Here is a tiny trained network, its code and every weight. The questions are about switching its units off for an input and a target symbol, where a switched-off unit gives its printed mean instead of its output.

import numpy as np


def w(rows, s, z=0):
    codes = np.array(rows[::2]) - 128.0
    scale = np.full(codes.shape[1], s)
    scale[-1] = z or s
    return codes * scale


def f(y):
    return y / 2 * (1 + np.tanh(0.7978845608 * (y + 0.044715 * y**3)))


def softmax(a):
    e = np.exp(a - a.max(-1, keepdims=True))
    return e / e.sum(-1, keepdims=True)


def log_softmax(a):
    a = a - a.max(-1, keepdims=True)
    return a - np.log(np.exp(a).sum(-1, keepdims=True))


def net(x, mask):
    ids = ['ΔΦεζθλ'.index(c) for c in x.split()]
    T = len(ids)
    res = E[ids] + P[:T]
    u = 0
    for l in range(3):
        q, k, v = (res @ M[l].T for M in (Q, K, V))
        z = softmax(np.where(np.tri(T) > 0, q @ k.T / 2**0.5, -1e9)) @ v
        res = res + np.where(mask[u], z, O[l][:, -1]) @ O[l][:, :-1]
        u += 1
        y = f(res @ A[l][:, :-1].T + A[l][:, -1])
        res = res + np.where(mask[u : u + 8], y, B[l][:, -1]) @ B[l][:, :-1]
        u += 8
    return log_softmax(res[-1] @ U[:, :-1].T + U[:, -1])


Q, K, V, O, A, B = {}, {}, {}, {}, {}, {}
E = w([
[155,254,120,96,159],'Δ',
[127,197,185,115,104],'Φ',
[131,100,165,165,39],'ε',
[221,170,22,174,114],'ζ',
[89,161,121,96,27],'θ',
[86,93,155,182,240],'λ',
],0.017)
P = w([
[91,96,181,1,127],'0',
[135,76,138,43,86],'1',
[151,106,137,92,111],'2',
[145,123,139,129,106],'3',
[139,134,136,148,108],'4',
[130,143,134,161,106],'5',
[119,155,133,169,103],'6',
[119,152,129,182,102],'7',
[117,159,127,188,99],'8',
[114,160,125,195,99],'9',
[120,157,127,203,100],'10',
],0.009)
Q[0] = w([
[49,216,120,254,101],'L0H1',
[102,185,125,248,75],'L0H1',
],0.0037)
K[0] = w([
[123,2,96,183,199],'L0H1',
[5,66,129,58,234],'L0H1',
],0.0047)
V[0] = w([
[66,98,159,2,158],'L0H1',
[43,67,108,209,223],'L0H1',
],0.009)
O[0] = w([
[144,166,120,214,128,149],'L0H1',
[254,117,147,148,157,3],'L0H1',
],0.015,0.0051)
A[0] = w([
[201,99,174,144,158,50],'L0N1',
[178,169,91,145,105,152],'L0N2',
[207,160,133,143,103,108],'L0N3',
[124,85,127,187,214,202],'L0N4',
[244,139,138,124,130,2],'L0N5',
[64,54,83,167,131,108],'L0N6',
[100,133,91,80,88,160],'L0N7',
[121,83,105,56,92,61],'L0N8',
],0.011,0.0047)
B[0] = w([
[108,75,105,187,255,159],'L0N1',
[126,106,128,85,76,187],'L0N2',
[75,94,146,60,72,191],'L0N3',
[199,167,100,67,86,161],'L0N4',
[78,118,144,168,158,181],'L0N5',
[148,71,106,160,47,182],'L0N6',
[168,55,78,129,186,254],'L0N7',
[125,56,203,68,216,152],'L0N8',
],0.009,0.0088)
Q[1] = w([
[33,87,144,254,153],'L1H1',
[160,198,37,177,21],'L1H1',
],0.0076)
K[1] = w([
[2,194,127,190,38],'L1H1',
[104,66,61,202,149],'L1H1',
],0.007)
V[1] = w([
[167,81,212,95,254],'L1H1',
[67,149,186,61,159],'L1H1',
],0.0061)
O[1] = w([
[137,207,67,237,1,1],'L1H1',
[35,179,124,175,183,128],'L1H1',
],0.0071,0.0072)
A[1] = w([
[132,227,126,133,208,126],'L1N1',
[47,128,205,177,111,96],'L1N2',
[224,163,95,105,171,174],'L1N3',
[254,79,70,78,95,254],'L1N4',
[165,125,193,201,154,196],'L1N5',
[116,104,88,115,219,61],'L1N6',
[145,18,87,197,165,97],'L1N7',
[114,116,172,144,73,115],'L1N8',
],0.0096,0.006)
B[1] = w([
[129,66,95,255,95,155],'L1N1',
[144,58,132,176,239,183],'L1N2',
[139,115,226,121,151,154],'L1N3',
[146,223,197,148,174,254],'L1N4',
[43,179,144,83,34,150],'L1N5',
[100,179,66,176,9,198],'L1N6',
[176,72,74,93,129,220],'L1N7',
[159,88,111,168,132,146],'L1N8',
],0.0089,0.0098)
Q[2] = w([
[132,101,152,142,135],'L2H1',
[109,145,254,129,94],'L2H1',
],0.014)
K[2] = w([
[123,80,60,153,198],'L2H1',
[135,206,166,255,204],'L2H1',
],0.007)
V[2] = w([
[167,119,232,17,108],'L2H1',
[58,146,145,97,253],'L2H1',
],0.0046)
O[2] = w([
[83,85,214,158,135,4],'L2H1',
[111,126,208,2,33,208],'L2H1',
],0.0092,0.0041)
A[2] = w([
[193,181,227,134,63,80],'L2N1',
[173,18,185,147,179,86],'L2N2',
[149,112,161,244,48,60],'L2N3',
[187,134,127,86,20,106],'L2N4',
[104,34,124,137,78,110],'L2N5',
[151,93,177,184,111,245],'L2N6',
[76,89,199,1,101,119],'L2N7',
[215,102,3,70,87,131],'L2N8',
],0.0081,0.012)
B[2] = w([
[119,16,135,192,80,185],'L2N1',
[121,205,56,166,228,166],'L2N2',
[83,10,151,92,196,148],'L2N3',
[106,36,50,127,135,157],'L2N4',
[197,134,141,230,66,176],'L2N5',
[146,254,137,90,85,201],'L2N6',
[123,124,104,201,164,252],'L2N7',
[151,131,246,49,153,219],'L2N8',
],0.0079,0.014)
U = w([
[144,202,30,132,4,255],'Δ',
[25,87,159,136,254,89],'Φ',
[203,94,34,178,185,61],'ε',
[184,134,97,54,156,149],'ζ',
[153,3,87,145,61,122],'θ',
[144,128,161,168,85,87],'λ',
],0.0067,0.0054)

Each question gives the input, a string of symbols that net reads in full, and the target symbol t.
The units are the heads (2 rows each of Q, K, V and O) and the neurons (one row each of A and B). Each row of codes is followed by its name. A weight is (code - 128) times the scale printed after its matrix; where a second scale follows, it is the last column's (O, A, B and U).
mask holds one flag per unit, layer by layer, with each layer's heads first. A switched-off unit (its flag False) gives its mean, the last column of its rows in O or B, instead of its output. The means were averaged over made-up inputs and are rounded, as every weight is.
A unit's drop is (log p(t) with every unit on - log p(t) with that unit switched off) / (log p(t) with every unit on - log p(t) with every unit switched off).
The circuit of an input: a set's keep is (log p(t) with only the set's units on - log p(t) with every unit switched off) / (log p(t) with every unit on - log p(t) with every unit switched off). Starting from the 12 units with the biggest drops (on a tie, the unit counted first), units are removed one at a time, each time the one whose removal leaves the highest keep (on an exact tie, the one counted first), for as long as the keep stays at least 0.8.
units of the circuit, in order: the units of the circuit, biggest drop first
unit that matters most: the unit with the biggest drop
top k neurons: the k neurons with the biggest drops, biggest first
k most important neurons of layer l: the k neurons of layer l with the biggest drops, biggest first
input λ ζ Φ ε ζ ε θ, target ε: unit that matters most -> L2H1
input λ Δ Φ, target ε: units of the circuit, in order -> [L2H1, L1H1, L0H1]
input ζ λ Δ ζ Φ Φ ε, target Δ: units of the circuit, in order -> [L2N6, L1H1, L0H1]
input ζ λ Φ Φ Φ θ ζ, target Δ: units of the circuit, in order -> [L0H1, L1H1, L0N8, L0N7]
input ζ ζ λ ζ ε, target Δ: units of the circuit, in order -> [L1H1, L2N6, L0H1]
input λ θ λ Δ Δ θ Φ λ, target ε: top 2 neurons -> [L0N1, L1N3]
input ζ Δ Φ ε Φ, target Φ: 2 most important neurons of layer 2 -> [L2N5, L2N6]
input ε Δ θ Φ λ ε ζ Φ θ ζ, target λ: units of the circuit, in order -> [L1N4, L0H1, L2N1, L1H1]
input ζ ζ ε Φ Φ λ ε θ Φ θ ζ, target Δ: units of the circuit, in order -> [L0N8, L1H1, L0H1, L0N7]
input ζ θ Δ Δ ζ Φ ε Φ λ, target Δ: top 2 neurons -> [L0N8, L0N7]
input θ ζ Δ ε λ ζ ε Φ θ, target Φ: top 2 neurons -> [L0N7, L1N6]
input ζ ζ θ ε Δ Φ ζ θ ζ λ Φ, target Δ: units of the circuit, in order -> [L1H1, L0H1, L0N8, L0N7]
input Φ ε ζ λ θ λ Φ Φ Φ θ, target θ: units of the circuit, in order -> [L1H1, L0H1, L2N3, L2N4]
input ε λ θ, target λ: 3 most important neurons of layer 1 -> [L1N4, L1N6, L1N7]
input λ Φ Φ ε ζ ζ Φ ζ Δ Δ, target ε: units of the circuit, in order -> [L2H1, L2N3, L0H1, L1H1]
input λ λ ζ Φ ζ λ, target ε: top 4 neurons -> [L0N1, L2N3, L0N4, L0N5]
input ζ θ Φ ε θ ζ Φ θ, target θ: most important neuron of layer 0 -> [L0N7]
input ε λ ζ ζ Φ, target λ: top 2 neurons -> [L2N6, L0N5]
input θ θ Φ ζ ζ λ Φ ζ θ ε, target Φ: top 3 neurons -> [L0N6, L1N4, L2N2]
input Δ Δ Φ λ Φ ε Φ θ, target ζ: unit that matters most -> L1N1
input λ Δ ζ Φ Φ Φ, target ε: top 2 neurons -> [L0N1, L0N5]
input Δ ζ ε Δ ζ ζ Δ λ Φ ε Φ, target ζ: top 3 neurons -> [L1N1, L1N6, L0N6]
input Δ Δ Φ ζ Φ λ, target ζ: top 3 neurons -> [L0N4, L1N1, L0N6]
input Δ ε ε θ ζ, target ζ: 2 most important neurons of layer 1 -> [L1N7, L1N4]
